Below is a small trained network, with its code and all its weights. Each question gives an input and a class and asks what happens when units are switched off, that is, made to give their printed mean instead of their output.

import numpy as np


def w(rows, s, z=0):
    codes = np.array(rows[::2]) - 128.0
    scale = np.full(codes.shape[1], s)
    scale[-1] = z or s
    return codes * scale


def norm(h):
    return h / np.sqrt((h * h).mean(-1, keepdims=True) + 1e-5)


def f(y):
    return y / 2 * (1 + np.tanh(0.7978845608 * (y + 0.044715 * y**3)))


def log_softmax(a):
    a = a - a.max(-1, keepdims=True)
    return a - np.log(np.exp(a).sum(-1, keepdims=True))


def net(x, mask):
    res = np.array(x, float).reshape(1, 6) / 4 @ E
    u = 0
    for l in range(2):
        y = f(norm(res) @ A[l][:, :-1].T + A[l][:, -1])
        res = res + np.where(mask[u : u + 3], y, B[l][:, -1]) @ B[l][:, :-1]
        u += 3
    return log_softmax(norm(res)[-1] @ U[:, :-1].T + U[:, -1])


A, B = {}, {}
E = w([
[28,89,70,120,9,115,76],'x0',
[70,66,130,179,86,145,54],'x1',
[169,230,148,220,135,190,124],'x2',
[123,176,127,176,185,1,138],'x3',
[77,154,48,61,244,122,155],'x4',
[170,189,173,51,165,74,79],'x5',
],0.0096)
A[0] = w([
[103,219,136,88,76,160,64,42],'L0N1',
[48,167,96,215,239,97,137,15],'L0N2',
[25,191,34,177,118,3,145,2],'L0N3',
],0.012,0.0089)
B[0] = w([
[135,147,147,74,112,183,102,140],'L0N1',
[130,23,98,226,195,106,56,217],'L0N2',
[73,246,65,104,48,46,198,253],'L0N3',
],0.012,0.0052)
A[1] = w([
[173,122,152,219,95,181,213,21],'L1N1',
[119,43,97,6,142,66,169,1],'L1N2',
[68,151,70,111,228,163,190,29],'L1N3',
],0.012,0.0095)
B[1] = w([
[157,129,124,170,94,141,248,192],'L1N1',
[117,26,215,12,149,62,197,254],'L1N2',
[95,154,1,148,182,229,102,215],'L1N3',
],0.0087,0.0033)
U = w([
[118,47,159,10,134,89,157,151],'0',
[120,110,76,224,209,73,102,145],'1',
[117,130,47,84,205,196,149,3],'2',
[190,121,152,209,73,194,202,208],'3',
[83,21,138,157,2,154,73,116],'4',
[64,179,56,118,75,31,140,194],'5',
[219,205,213,136,182,67,130,91],'6',
[132,189,148,55,85,208,59,76],'7',
],0.018,0.0026)

Each question gives the input, the list of numbers given to net, and the class t.
The units are the neurons (one row each of A and B). Each row of codes is followed by its name. A weight is (code - 128) times the scale printed after its matrix; where a second scale follows, it is the last column's (A, B and U).
mask holds one flag per neuron, layer by layer. A switched-off neuron (its flag False) gives its mean, the last column of its row in B, instead of its output. The means were averaged over made-up inputs and are rounded, as every weight is.
A unit's drop is (log p(t) with every unit on - log p(t) with that unit switched off) / (log p(t) with every unit on - log p(t) with every unit switched off).
The circuit of an input: a set's keep is (log p(t) with only the set's units on - log p(t) with every unit switched off) / (log p(t) with every unit on - log p(t) with every unit switched off). Starting from all 6 units, units are removed one at a time, each time the one whose removal leaves the highest keep (on an exact tie, the one counted first), for as long as the keep stays at least 0.8.
circuit, biggest first: the units of the circuit, biggest drop first
k most important neurons: the k neurons with the biggest drops, biggest first
top k neurons in layer l: the k neurons of layer l with the biggest drops, biggest first
drop of u: that unit's drop, to one decimal
input [8,-3,-1,-5,-2,5], class 7: top neuron in layer 1 -> (L1N2)
input [4,1,4,-8,-7,7], class 7: 2 most important neurons -> (L0N1, L0N2)
input [-3,7,3,-5,3,-2], class 3: circuit, biggest first -> (L0N2, L1N1, L0N1)
input [-5,7,-4,5,-5,1], class 6: top 2 neurons in layer 0 -> (L0N2, L0N3)
input [8,6,2,-6,7,4], class 7: 3 most important neurons -> (L0N1, L0N2, L1N2)
input [6,6,-6,0,4,-6], class 5: circuit, biggest first -> (L0N3, L0N2)
input [-2,-4,-3,3,-2,-5], class 3: 3 most important neurons -> (L0N3, L1N1, L0N2)
input [4,-7,-5,-1,-1,-8], class 0: circuit, biggest first -> (L1N2, L0N3)
input [-3,-1,7,0,8,8], class 1: 4 most important neurons -> (L0N2, L1N3, L1N2, L0N3)
input [8,6,4,5,-3,-4], class 5: top 2 neurons in layer 0 -> (L0N3, L0N2)
input [-2,-8,-1,6,8,8], class 1: 2 most important neurons -> (L1N3, L0N2)
input [1,4,6,-6,-7,-3], class 3: 2 most important neurons -> (L1N1, L0N2)
input [7,4,-5,-3,0,8], class 0: 2 most important neurons -> (L1N2, L0N2)
input [5,-5,-5,4,-8,6], class 0: circuit, biggest first -> (L0N3)
input [-1,-3,4,-5,-5,5], class 7: 2 most important neurons -> (L0N1, L0N2)
input [-6,6,-3,-2,-6,-1], class 3: 2 most important neurons -> (L1N1, L0N2)
input [-4,-3,-7,7,-5,-2], class 0: top 2 neurons in layer 0 -> (L0N2, L0N3)
input [1,-2,6,-3,5,6], class 7: drop of L0N2 -> 0.2
input [3,-4,3,-8,5,2], class 7: drop of L0N3 -> 0.0
input [-3,-3,-5,-7,-6,-8], class 3: drop of L1N2 -> 0.1
input [-2,-5,2,4,6,5], class 1: drop of L0N2 -> 0.3
